Below is a small trained network, with its code and all its weights. Each question gives an input and a target symbol and asks what happens when units are switched off, that is, made to give their printed mean instead of their output.

import numpy as np


def w(rows, s, z=0):
    codes = np.array(rows[::2]) - 128.0
    scale = np.full(codes.shape[1], s)
    scale[-1] = z or s
    return codes * scale


def norm(h):
    return h / np.sqrt((h * h).mean(-1, keepdims=True) + 1e-5)


def f(y):
    return np.maximum(y, 0)


def softmax(a):
    e = np.exp(a - a.max(-1, keepdims=True))
    return e / e.sum(-1, keepdims=True)


def log_softmax(a):
    a = a - a.max(-1, keepdims=True)
    return a - np.log(np.exp(a).sum(-1, keepdims=True))


def net(x, mask):
    ids = ['ΣΨΩβγδεζηλμτφ'.index(c) for c in x.split()]
    T = len(ids)
    res = E[ids] + P[:T]
    r = norm(res)
    for j in range(2):
        rows = slice(3 * j, 3 * j + 3)
        q, k, v = (r @ M[0][rows].T for M in (Q, K, V))
        z = softmax(np.where(np.tri(T) > 0, q @ k.T / 3**0.5, -1e9)) @ v
        o = O[0][rows]
        res = res + np.where(mask[j], z, o[:, -1]) @ o[:, :-1]
    y = f(norm(res) @ A[0][:, :-1].T + A[0][:, -1])
    res = res + np.where(mask[2:14], y, B[0][:, -1]) @ B[0][:, :-1]
    return log_softmax(norm(res)[-1] @ U[:, :-1].T + U[:, -1])


Q, K, V, O, A, B = {}, {}, {}, {}, {}, {}
E = w([
[164,103,112,108],'Σ',
[149,146,110,161],'Ψ',
[144,91,125,106],'Ω',
[154,99,120,102],'β',
[147,89,98,109],'γ',
[175,107,107,96],'δ',
[178,113,99,101],'ε',
[53,156,70,117],'ζ',
[89,156,32,35],'η',
[165,133,157,91],'λ',
[65,124,119,73],'μ',
[173,98,90,86],'τ',
[60,71,2,196],'φ',
],0.03)
P = w([
[176,2,201,162],'0',
[108,30,147,120],'1',
[145,126,156,120],'2',
[129,145,137,128],'3',
[122,175,107,136],'4',
[109,192,96,146],'5',
],0.0087)
Q[0] = w([
[246,155,137,189],'H0',
[113,130,106,97],'H0',
[187,63,6,103],'H0',
[171,225,204,65],'H1',
[134,38,123,149],'H1',
[59,190,158,165],'H1',
],0.011)
K[0] = w([
[177,126,213,188],'H0',
[186,135,67,82],'H0',
[223,132,101,255],'H0',
[111,216,224,70],'H1',
[127,122,51,60],'H1',
[84,198,136,153],'H1',
],0.0095)
V[0] = w([
[74,89,90,165],'H0',
[107,120,251,157],'H0',
[124,189,167,143],'H0',
[82,204,219,211],'H1',
[125,169,107,144],'H1',
[175,183,168,181],'H1',
],0.012)
O[0] = w([
[254,116,24,100,119],'H0',
[50,118,73,174,91],'H0',
[104,128,145,100,94],'H0',
[90,13,19,95,2],'H1',
[141,113,47,170,99],'H1',
[199,132,3,63,123],'H1',
],0.0077,0.009)
A[0] = w([
[94,72,129,192,3],'N0',
[6,175,152,49,113],'N1',
[212,129,156,153,94],'N2',
[178,77,140,49,98],'N3',
[119,118,121,127,79],'N4',
[191,59,160,99,47],'N5',
[98,163,103,185,168],'N6',
[120,159,216,147,199],'N7',
[59,134,94,48,51],'N8',
[119,120,167,211,75],'N9',
[137,121,88,118,60],'N10',
[164,39,92,145,70],'N11',
],0.017,0.0066)
B[0] = w([
[203,74,96,104,129],'N0',
[141,192,79,61,188],'N1',
[89,120,146,116,206],'N2',
[104,80,202,186,156],'N3',
[122,136,131,122,128],'N4',
[95,97,93,252,146],'N5',
[130,113,167,88,155],'N6',
[134,90,120,171,249],'N7',
[79,29,146,89,152],'N8',
[120,122,118,174,146],'N9',
[97,137,131,180,137],'N10',
[128,153,166,104,142],'N11',
],0.018,0.014)
U = w([
[78,131,196,205,254],'Σ',
[194,184,249,95,86],'Ψ',
[210,194,84,171,176],'Ω',
[81,48,118,100,106],'β',
[139,100,132,101,142],'γ',
[135,139,141,126,49],'δ',
[197,68,170,77,19],'ε',
[138,132,143,129,44],'ζ',
[185,98,130,118,64],'η',
[23,182,134,149,106],'λ',
[142,134,150,132,39],'μ',
[138,125,135,120,98],'τ',
[149,133,146,122,28],'φ',
],0.017,0.0059)

Each question gives the input, a string of symbols that net reads in full, and the target symbol t.
The units are the heads (3 rows each of Q, K, V and O) and the neurons (one row each of A and B). Each row of codes is followed by its name. A weight is (code - 128) times the scale printed after its matrix; where a second scale follows, it is the last column's (O, A, B and U).
mask holds one flag per unit, heads first, then neurons. A switched-off unit (its flag False) gives its mean, the last column of its rows in O or B, instead of its output. The means were averaged over made-up inputs and are rounded, as every weight is.
A unit's drop is (log p(t) with every unit on - log p(t) with that unit switched off) / (log p(t) with every unit on - log p(t) with every unit switched off).
The circuit of an input: a set's keep is (log p(t) with only the set's units on - log p(t) with every unit switched off) / (log p(t) with every unit on - log p(t) with every unit switched off). Starting from the 12 units with the biggest drops (on a tie, the unit counted first), units are removed one at a time, each time the one whose removal leaves the highest keep (on an exact tie, the one counted first), for as long as the keep stays at least 0.8.
units of the circuit, in order: the units of the circuit, biggest drop first
top k neurons: the k neurons with the biggest drops, biggest first
heads that matter: for each layer, one digit per head in row order, 1 if its drop is at least 0.15 and else 0, layers parted by /
drop of u: that unit's drop, to one decimal
input Ψ λ δ Ψ Ψ μ, target β: units of the circuit, in order	(H1)
input ζ ζ β, target Σ: heads that matter	00
input Ψ Ψ ε λ, target Σ: units of the circuit, in order	(H1, N5)
input ε ε Ψ Ψ, target Ψ: heads that matter	11
input τ ε μ Ψ ε τ, target Ψ: heads that matter	01
input Ω λ λ Ψ δ ζ, target β: units of the circuit, in order	(N8, H1)
input φ λ φ ε λ λ, target Ω: top 3 neurons	(N1, N8, N2)
input ζ Ψ Ψ Ψ, target Ω: units of the circuit, in order	(H1, N8)
input β ε γ, target Σ: top 2 neurons	(N7, N1)
input η ζ μ, target Ψ: heads that matter	11
input Ψ Ψ γ, target Σ: heads that matter	00
input Ψ μ Ψ Σ Ψ ε, target Σ: top 3 neurons	(N1, N2, N6)
input Ψ μ Ψ, target Ψ: heads that matter	01
input Ψ ε γ Ψ ε μ, target β: units of the circuit, in order	(N8)
input Ψ ε μ Ψ η δ, target Σ: top 4 neurons	(N1, N7, N2, N6)
input ζ Ψ Ψ Ψ φ, target β: drop of N0	0.4
input β Ψ ε, target Σ: drop of N6	0.0
input τ Ψ λ, target Σ: drop of H1	0.1
input Ψ λ Ψ τ, target Σ: drop of H0	0.0
input Ω λ β, target Σ: top neuron	(N7)
